Below are the code and all the weights of a small trained network. Each question names an input and a class and asks about switching units off, where a switched-off unit gives its printed mean instead of its output.

import numpy as np


def w(rows, s, z=0):
    codes = np.array(rows[::2]) - 128.0
    scale = np.full(codes.shape[1], s)
    scale[-1] = z or s
    return codes * scale


def norm(h):
    return h / np.sqrt((h * h).mean(-1, keepdims=True) + 1e-5)


def f(y):
    return np.maximum(y, 0)


def log_softmax(a):
    a = a - a.max(-1, keepdims=True)
    return a - np.log(np.exp(a).sum(-1, keepdims=True))


def net(x, mask):
    res = np.array(x, float).reshape(1, 4) / 4 @ E
    u = 0
    for l in range(2):
        y = f(norm(res) @ A[l][:, :-1].T + A[l][:, -1])
        res = res + np.where(mask[u : u + 14], y, B[l][:, -1]) @ B[l][:, :-1]
        u += 14
    return log_softmax(norm(res)[-1] @ U[:, :-1].T + U[:, -1])


A, B = {}, {}
E = w([
[123,137,141,11,154],'x0',
[112,137,146,127,140],'x1',
[92,59,177,116,85],'x2',
[23,132,76,122,127],'x3',
],0.011)
A[0] = w([
[94,117,105,250,146,132],'0.n1',
[122,122,141,164,153,10],'0.n2',
[93,104,77,54,156,93],'0.n3',
[147,141,137,98,136,129],'0.n4',
[152,190,122,68,160,114],'0.n5',
[140,109,70,112,84,94],'0.n6',
[49,50,120,116,100,184],'0.n7',
[88,226,39,129,137,184],'0.n8',
[162,136,134,107,119,137],'0.n9',
[175,136,164,126,120,70],'0.n10',
[188,220,139,135,149,100],'0.n11',
[119,72,139,79,137,81],'0.n12',
[143,84,190,123,104,110],'0.n13',
[114,192,93,132,149,3],'0.n14',
],0.012,0.0026)
B[0] = w([
[117,216,107,141,19,228],'0.n1',
[154,118,108,157,84,137],'0.n2',
[101,213,117,177,48,209],'0.n3',
[130,146,138,162,85,168],'0.n4',
[142,159,88,189,28,219],'0.n5',
[99,133,152,152,151,144],'0.n6',
[44,38,104,127,198,220],'0.n7',
[61,117,102,132,252,254],'0.n8',
[76,171,164,140,163,165],'0.n9',
[39,170,223,140,227,169],'0.n10',
[219,42,66,89,170,218],'0.n11',
[159,146,79,144,34,180],'0.n12',
[221,25,58,113,142,183],'0.n13',
[209,77,69,88,139,172],'0.n14',
],0.014,0.0077)
A[1] = w([
[176,111,83,128,158,6],'1.n1',
[100,143,142,123,105,76],'1.n2',
[192,139,220,111,182,47],'1.n3',
[110,141,108,33,141,208],'1.n4',
[82,44,159,137,66,72],'1.n5',
[124,189,98,162,162,174],'1.n6',
[76,126,161,134,160,31],'1.n7',
[157,102,179,127,120,111],'1.n8',
[127,99,159,145,97,71],'1.n9',
[121,239,159,115,4,87],'1.n10',
[152,134,191,171,131,52],'1.n11',
[124,188,149,123,65,147],'1.n12',
[186,124,85,136,51,248],'1.n13',
[123,71,161,114,135,39],'1.n14',
],0.018,0.0019)
B[1] = w([
[154,183,170,66,104,213],'1.n1',
[172,103,128,169,184,150],'1.n2',
[46,91,77,173,124,173],'1.n3',
[149,126,148,207,93,158],'1.n4',
[215,181,171,76,164,208],'1.n5',
[177,83,204,79,113,232],'1.n6',
[116,84,88,145,92,150],'1.n7',
[89,80,121,148,125,156],'1.n8',
[155,138,126,77,106,150],'1.n9',
[157,165,209,250,43,215],'1.n10',
[75,124,110,100,128,146],'1.n11',
[166,129,167,179,81,174],'1.n12',
[69,116,103,153,157,254],'1.n13',
[166,219,124,126,131,157],'1.n14',
],0.022,0.0099)
U = w([
[212,179,99,16,169,255],'0',
[141,186,159,248,15,86],'1',
[6,79,38,129,156,87],'2',
],0.012,0.00087)

Each question gives the input, the list of numbers given to net, and the class t.
The units are the neurons (one row each of A and B). Each row of codes is followed by its name. A weight is (code - 128) times the scale printed after its matrix; where a second scale follows, it is the last column's (A, B and U).
mask holds one flag per neuron, layer by layer. A switched-off neuron (its flag False) gives its mean, the last column of its row in B, instead of its output. The means were averaged over made-up inputs and are rounded, as every weight is.
A unit's drop is (log p(t) with every unit on - log p(t) with that unit switched off) / (log p(t) with every unit on - log p(t) with every unit switched off).
The circuit of an input: a set's keep is (log p(t) with only the set's units on - log p(t) with every unit switched off) / (log p(t) with every unit on - log p(t) with every unit switched off). Starting from the 12 units with the biggest drops (on a tie, the unit counted first), units are removed one at a time, each time the one whose removal leaves the highest keep (on an exact tie, the one counted first), for as long as the keep stays at least 0.8.
units of the circuit, in order: the units of the circuit, biggest drop first
k most important neurons: the k neurons with the biggest drops, biggest first
top k neurons in layer l: the k neurons of layer l with the biggest drops, biggest first
drop of u: that unit's drop, to one decimal
input [3,-8,6,7], class 2: 4 most important neurons : (0.n7; 1.n10; 1.n1; 1.n6)
input [5,-7,-6,-1], class 0: 4 most important neurons : (0.n11; 0.n1; 1.n10; 0.n8)
input [-7,7,7,-3], class 0: units of the circuit, in order : (1.n5; 1.n10)
input [-7,6,-1,8], class 2: units of the circuit, in order : (1.n10)
input [-5,8,-3,6], class 2: top 4 neurons in layer 0 : (0.n8; 0.n3; 0.n5; 0.n12)
input [0,4,5,4], class 0: 2 most important neurons : (1.n5; 0.n7)
input [2,-6,5,7], class 2: 2 most important neurons : (0.n7; 1.n10)
input [6,5,6,4], class 0: top 3 neurons in layer 0 : (0.n7; 0.n1; 0.n5)
input [-5,1,5,7], class 2: 3 most important neurons : (0.n7; 1.n10; 1.n1)
input [-2,0,6,-7], class 2: 3 most important neurons : (1.n3; 0.n7; 1.n8)
input [0,0,-4,5], class 2: 3 most important neurons : (0.n8; 1.n10; 1.n5)
input [-1,-5,-1,-4], class 2: top 2 neurons in layer 1 : (1.n3; 1.n10)
input [4,-3,-3,-7], class 2: top 2 neurons in layer 0 : (0.n11; 0.n1)
input [2,5,8,2], class 0: units of the circuit, in order : (1.n5)
input [-1,5,-2,6], class 2: 2 most important neurons : (0.n8; 1.n10)
input [1,-6,-4,8], class 2: drop of 0.n8 : 0.7
input [3,8,7,2], class 0: drop of 1.n5 : 0.3
input [-1,2,-2,6], class 2: drop of 0.n8 : 0.3
